Below are the code and all the weights of a small trained network. Each question names an input and a target symbol and asks about switching units off, where a switched-off unit gives its printed mean instead of its output.

import numpy as np


def w(rows, s, z=0):
    codes = np.array(rows[::2]) - 128.0
    scale = np.full(codes.shape[1], s)
    scale[-1] = z or s
    return codes * scale


def f(y):
    return y / 2 * (1 + np.tanh(0.7978845608 * (y + 0.044715 * y**3)))


def softmax(a):
    e = np.exp(a - a.max(-1, keepdims=True))
    return e / e.sum(-1, keepdims=True)


def log_softmax(a):
    a = a - a.max(-1, keepdims=True)
    return a - np.log(np.exp(a).sum(-1, keepdims=True))


def net(x, mask):
    ids = ['αβγζμξσψω'.index(c) for c in x.split()]
    T = len(ids)
    res = E[ids] + P[:T]
    r = res
    for j in range(2):
        rows = slice(2 * j, 2 * j + 2)
        q, k, v = (r @ M[0][rows].T for M in (Q, K, V))
        z = softmax(np.where(np.tri(T) > 0, q @ k.T / 2**0.5, -1e9)) @ v
        o = O[0][rows]
        res = res + np.where(mask[j], z, o[:, -1]) @ o[:, :-1]
    y = f(res @ A[0][:, :-1].T + A[0][:, -1])
    res = res + np.where(mask[2:10], y, B[0][:, -1]) @ B[0][:, :-1]
    return log_softmax(res[-1] @ U[:, :-1].T + U[:, -1])


Q, K, V, O, A, B = {}, {}, {}, {}, {}, {}
E = w([
[124,145,138,143],'α',
[130,117,119,200],'β',
[136,153,89,183],'γ',
[194,148,136,146],'ζ',
[182,127,168,205],'μ',
[249,121,215,115],'ξ',
[59,123,166,168],'σ',
[189,143,112,192],'ψ',
[85,180,149,91],'ω',
],0.019)
P = w([
[85,191,2,68],'0',
[167,151,165,148],'1',
[152,155,164,154],'2',
[155,151,178,155],'3',
[147,159,170,163],'4',
[142,155,176,169],'5',
[156,153,199,152],'6',
[147,156,193,166],'7',
[131,148,190,171],'8',
[106,172,151,211],'9',
[145,149,180,176],'10',
[135,145,182,182],'11',
[135,149,179,184],'12',
[142,146,192,174],'13',
],0.0093)
Q[0] = w([
[115,112,56,7],'H1',
[132,40,94,98],'H1',
[68,80,111,49],'H2',
[101,68,96,22],'H2',
],0.021)
K[0] = w([
[116,138,246,255],'H1',
[195,76,147,172],'H1',
[171,64,162,170],'H2',
[149,34,141,228],'H2',
],0.018)
V[0] = w([
[15,92,145,127],'H1',
[138,178,168,13],'H1',
[162,218,46,95],'H2',
[244,154,162,252],'H2',
],0.021)
O[0] = w([
[84,133,169,212,104],'H1',
[49,68,140,40,109],'H1',
[107,198,156,31,253],'H2',
[186,176,7,93,91],'H2',
],0.016)
A[0] = w([
[68,221,118,155,159],'N1',
[67,40,156,13,254],'N2',
[90,2,139,123,114],'N3',
[180,175,65,107,97],'N4',
[152,76,128,171,115],'N5',
[166,144,202,114,60],'N6',
[153,138,149,212,62],'N7',
[105,3,71,81,201],'N8',
],0.0073,0.0056)
B[0] = w([
[131,93,181,146,191],'N1',
[151,172,45,197,253],'N2',
[247,71,163,44,168],'N3',
[141,19,168,143,210],'N4',
[148,101,161,82,137],'N5',
[5,124,92,172,181],'N6',
[128,130,78,55,176],'N7',
[73,148,191,178,158],'N8',
],0.013,0.026)
U = w([
[46,203,115,111,255],'α',
[147,185,152,201,248],'β',
[79,245,194,4,54],'γ',
[58,178,85,17,140],'ζ',
[107,72,97,139,8],'μ',
[55,99,46,95,49],'ξ',
[53,81,150,92,20],'σ',
[90,120,129,37,120],'ψ',
[32,82,83,127,34],'ω',
],0.0045,0.0037)

Each question gives the input, a string of symbols that net reads in full, and the target symbol t.
The units are the heads (2 rows each of Q, K, V and O) and the neurons (one row each of A and B). Each row of codes is followed by its name. A weight is (code - 128) times the scale printed after its matrix; where a second scale follows, it is the last column's (O, A, B and U).
mask holds one flag per unit, heads first, then neurons. A switched-off unit (its flag False) gives its mean, the last column of its rows in O or B, instead of its output. The means were averaged over made-up inputs and are rounded, as every weight is.
A unit's drop is (log p(t) with every unit on - log p(t) with that unit switched off) / (log p(t) with every unit on - log p(t) with every unit switched off).
The circuit of an input: a set's keep is (log p(t) with only the set's units on - log p(t) with every unit switched off) / (log p(t) with every unit on - log p(t) with every unit switched off). Starting from all 10 units, units are removed one at a time, each time the one whose removal leaves the highest keep (on an exact tie, the one counted first), for as long as the keep stays at least 0.8.
units of the circuit, in order: the units of the circuit, biggest drop first
unit that matters most: the unit with the biggest drop
top k neurons: the k neurons with the biggest drops, biggest first
which heads matter: for each layer, one digit per head in row order, 1 if its drop is at least 0.15 and else 0, layers parted by /
input ζ ξ σ γ β μ, target ζ: units of the circuit, in order : (H1 H2)
input σ γ α, target σ: units of the circuit, in order : (H2 H1 N2)
input ζ ζ α, target ζ: unit that matters most : H1
input μ μ β, target μ: units of the circuit, in order : (N4 H2 H1)
input α ω γ σ ψ ω ξ, target α: units of the circuit, in order : (N4 N6 N3)
input μ σ σ γ α ψ α β, target μ: units of the circuit, in order : (H2 N4 H1)
input ξ ζ α γ σ μ β, target ξ: units of the circuit, in order : (H1 N2)
input ξ ξ σ α ζ, target ξ: top 2 neurons : (N2 N4)
input α α β, target α: which heads matter : 01
input σ β μ γ ξ γ ζ σ β ξ, target σ: units of the circuit, in order : (H2 N2 H1 N7)
input γ σ γ μ β, target γ: which heads matter : 01
input ψ β μ ψ γ γ β ζ σ ξ σ ξ, target ψ: which heads matter : 11
input μ γ α σ β β γ ψ ξ, target μ: units of the circuit, in order : (H2 N4)
input ψ β β β β α γ β ψ μ ζ, target ψ: top 2 neurons : (N4 N2)
input α μ ω ξ β γ ω ζ, target α: which heads matter : 00
input γ ξ σ β α γ γ α ζ, target γ: units of the circuit, in order : (H2)
input β σ σ σ ξ ω ω, target β: top 3 neurons : (N2 N7 N6)
input σ β α ξ β β β ξ γ, target σ: which heads matter : 11
input γ σ γ ψ σ ψ σ α μ, target γ: which heads matter : 01
input α σ σ ψ γ, target α: top 3 neurons : (N4 N3 N2)
input γ σ β β ξ, target γ: which heads matter : 11
input ξ γ ψ γ ξ σ ξ, target ξ: which heads matter : 11
input γ ψ ψ α, target γ: unit that matters most : H2
input ξ β ζ γ β γ γ, target ξ: top 2 neurons : (N2 N4)
